Below are the code and all the weights of a small trained network. Each question names an input and a target symbol and asks about switching units off, where a switched-off unit gives its printed mean instead of its output.

import numpy as np


def w(rows, s, z=0):
    codes = np.array(rows[::2]) - 128.0
    scale = np.full(codes.shape[1], s)
    scale[-1] = z or s
    return codes * scale


def norm(h):
    return h / np.sqrt((h * h).mean(-1, keepdims=True) + 1e-5)


def f(y):
    return np.maximum(y, 0)


def softmax(a):
    e = np.exp(a - a.max(-1, keepdims=True))
    return e / e.sum(-1, keepdims=True)


def log_softmax(a):
    a = a - a.max(-1, keepdims=True)
    return a - np.log(np.exp(a).sum(-1, keepdims=True))


def net(x, mask):
    ids = ['αβγζηλπστψω'.index(c) for c in x.split()]
    T = len(ids)
    res = E[ids] + P[:T]
    r = norm(res)
    for j in range(3):
        rows = slice(3 * j, 3 * j + 3)
        q, k, v = (r @ M[0][rows].T for M in (Q, K, V))
        z = softmax(np.where(np.tri(T) > 0, q @ k.T / 3**0.5, -1e9)) @ v
        o = O[0][rows]
        res = res + np.where(mask[j], z, o[:, -1]) @ o[:, :-1]
    y = f(norm(res) @ A[0][:, :-1].T + A[0][:, -1])
    res = res + np.where(mask[3:19], y, B[0][:, -1]) @ B[0][:, :-1]
    return log_softmax(norm(res)[-1] @ U[:, :-1].T + U[:, -1])


Q, K, V, O, A, B = {}, {}, {}, {}, {}, {}
E = w([
[135,156,5,168],'α',
[113,94,160,176],'β',
[148,139,143,182],'γ',
[92,65,146,136],'ζ',
[161,129,127,136],'η',
[57,126,165,153],'λ',
[99,43,204,101],'π',
[168,93,119,143],'σ',
[199,56,172,126],'τ',
[134,118,160,154],'ψ',
[166,113,147,124],'ω',
],0.018)
P = w([
[103,181,124,68],'0',
[150,27,109,157],'1',
[143,25,119,142],'2',
[169,13,118,148],'3',
[163,16,120,157],'4',
[200,1,120,167],'5',
[137,23,147,186],'6',
],0.0085)
Q[0] = w([
[124,250,101,92],'head 1',
[119,186,91,62],'head 1',
[108,172,100,74],'head 1',
[124,161,89,99],'head 2',
[65,223,77,114],'head 2',
[163,97,217,155],'head 2',
[117,167,95,132],'head 3',
[122,158,95,50],'head 3',
[175,60,119,133],'head 3',
],0.015)
K[0] = w([
[107,101,58,208],'head 1',
[179,50,111,162],'head 1',
[141,57,60,150],'head 1',
[127,39,109,156],'head 2',
[103,16,13,186],'head 2',
[178,228,253,27],'head 2',
[212,50,139,135],'head 3',
[120,110,222,141],'head 3',
[123,217,101,102],'head 3',
],0.012)
V[0] = w([
[252,124,146,149],'head 1',
[119,206,150,189],'head 1',
[114,56,107,127],'head 1',
[79,145,191,134],'head 2',
[104,144,51,207],'head 2',
[120,183,56,8],'head 2',
[84,128,224,119],'head 3',
[171,194,117,142],'head 3',
[153,75,55,189],'head 3',
],0.014)
O[0] = w([
[77,84,172,201,183],'head 1',
[193,100,198,65,53],'head 1',
[140,121,77,151,156],'head 1',
[209,177,187,156,135],'head 2',
[157,69,95,40,2],'head 2',
[1,175,141,86,89],'head 2',
[141,204,135,164,110],'head 3',
[63,69,215,125,97],'head 3',
[172,53,78,102,173],'head 3',
],0.011,0.0089)
A[0] = w([
[67,113,76,166,43],'neuron 1',
[115,172,158,100,5],'neuron 2',
[55,82,99,76,217],'neuron 3',
[174,176,138,63,213],'neuron 4',
[154,128,148,92,131],'neuron 5',
[154,157,40,74,201],'neuron 6',
[112,97,163,129,135],'neuron 7',
[144,154,174,135,243],'neuron 8',
[121,227,159,43,247],'neuron 9',
[110,196,116,104,78],'neuron 10',
[145,98,132,109,176],'neuron 11',
[174,186,64,131,208],'neuron 12',
[140,87,92,6,213],'neuron 13',
[126,113,86,30,244],'neuron 14',
[174,103,67,122,155],'neuron 15',
[38,108,72,169,130],'neuron 16',
],0.014,0.003)
B[0] = w([
[198,96,140,119,208],'neuron 1',
[176,135,139,136,134],'neuron 2',
[147,66,30,85,204],'neuron 3',
[112,96,70,64,176],'neuron 4',
[154,143,117,129,146],'neuron 5',
[57,95,127,76,185],'neuron 6',
[103,144,121,104,168],'neuron 7',
[110,109,87,119,185],'neuron 8',
[121,91,140,87,162],'neuron 9',
[153,58,149,162,142],'neuron 10',
[144,123,111,130,162],'neuron 11',
[10,165,134,71,210],'neuron 12',
[159,51,131,223,173],'neuron 13',
[170,61,106,186,160],'neuron 14',
[65,131,108,146,203],'neuron 15',
[207,87,122,80,254],'neuron 16',
],0.012,0.008)
U = w([
[125,60,75,107,254],'α',
[156,106,104,251,140],'β',
[157,85,183,104,117],'γ',
[43,100,175,82,29],'ζ',
[65,150,175,187,79],'η',
[224,161,88,122,131],'λ',
[120,122,104,141,4],'π',
[76,174,30,100,117],'σ',
[168,185,198,165,103],'τ',
[149,181,124,44,122],'ψ',
[108,212,87,203,98],'ω',
],0.016,0.0034)

Each question gives the input, a string of symbols that net reads in full, and the target symbol t.
The units are the heads (3 rows each of Q, K, V and O) and the neurons (one row each of A and B). Each row of codes is followed by its name. A weight is (code - 128) times the scale printed after its matrix; where a second scale follows, it is the last column's (O, A, B and U).
mask holds one flag per unit, heads first, then neurons. A switched-off unit (its flag False) gives its mean, the last column of its rows in O or B, instead of its output. The means were averaged over made-up inputs and are rounded, as every weight is.
A unit's drop is (log p(t) with every unit on - log p(t) with that unit switched off) / (log p(t) with every unit on - log p(t) with every unit switched off).
The circuit of an input: a set's keep is (log p(t) with only the set's units on - log p(t) with every unit switched off) / (log p(t) with every unit on - log p(t) with every unit switched off). Starting from the 12 units with the biggest drops (on a tie, the unit counted first), units are removed one at a time, each time the one whose removal leaves the highest keep (on an exact tie, the one counted first), for as long as the keep stays at least 0.8.
units of the circuit, in order: the units of the circuit, biggest drop first
heads that matter: for each layer, one digit per head in row order, 1 if its drop is at least 0.15 and else 0, layers parted by /
drop when u is switched off: that unit's drop, to one decimal
input λ β ψ τ ζ, target ψ: units of the circuit, in order	[head 1; head 3]
input λ η σ ζ β σ, target ψ: units of the circuit, in order	[head 1; head 3; neuron 12]
input ζ τ β λ, target σ: units of the circuit, in order	[head 1; neuron 12]
input β ψ ζ π σ, target λ: units of the circuit, in order	[head 1; head 3]
input ω π τ, target η: units of the circuit, in order	[head 3; head 2]
input γ τ γ, target γ: units of the circuit, in order	[head 1]
input η τ τ τ, target ζ: heads that matter	011
input β τ τ ζ τ ζ η, target λ: heads that matter	110
input η τ σ σ γ, target ζ: heads that matter	010
input γ τ π η β τ ψ, target γ: heads that matter	110
input β σ σ π ζ, target λ: units of the circuit, in order	[head 2; head 1]
input β β ζ ζ ω, target λ: units of the circuit, in order	[head 1; head 3]
input ω τ σ τ, target η: heads that matter	001
input λ τ λ, target ψ: heads that matter	101
input γ β τ, target γ: heads that matter	101
input λ σ β τ, target ψ: units of the circuit, in order	[head 1; head 3; neuron 12]
input ω β η τ τ ψ, target η: heads that matter	000
input β ψ η λ σ τ β, target λ: units of the circuit, in order	[head 2; head 1]
input η σ τ ζ σ ζ σ, target ζ: heads that matter	011
input ζ ζ τ η σ β, target σ: drop when neuron 12 is switched off	0.1
input ψ ω τ τ σ, target τ: drop when head 1 is switched off	0.2
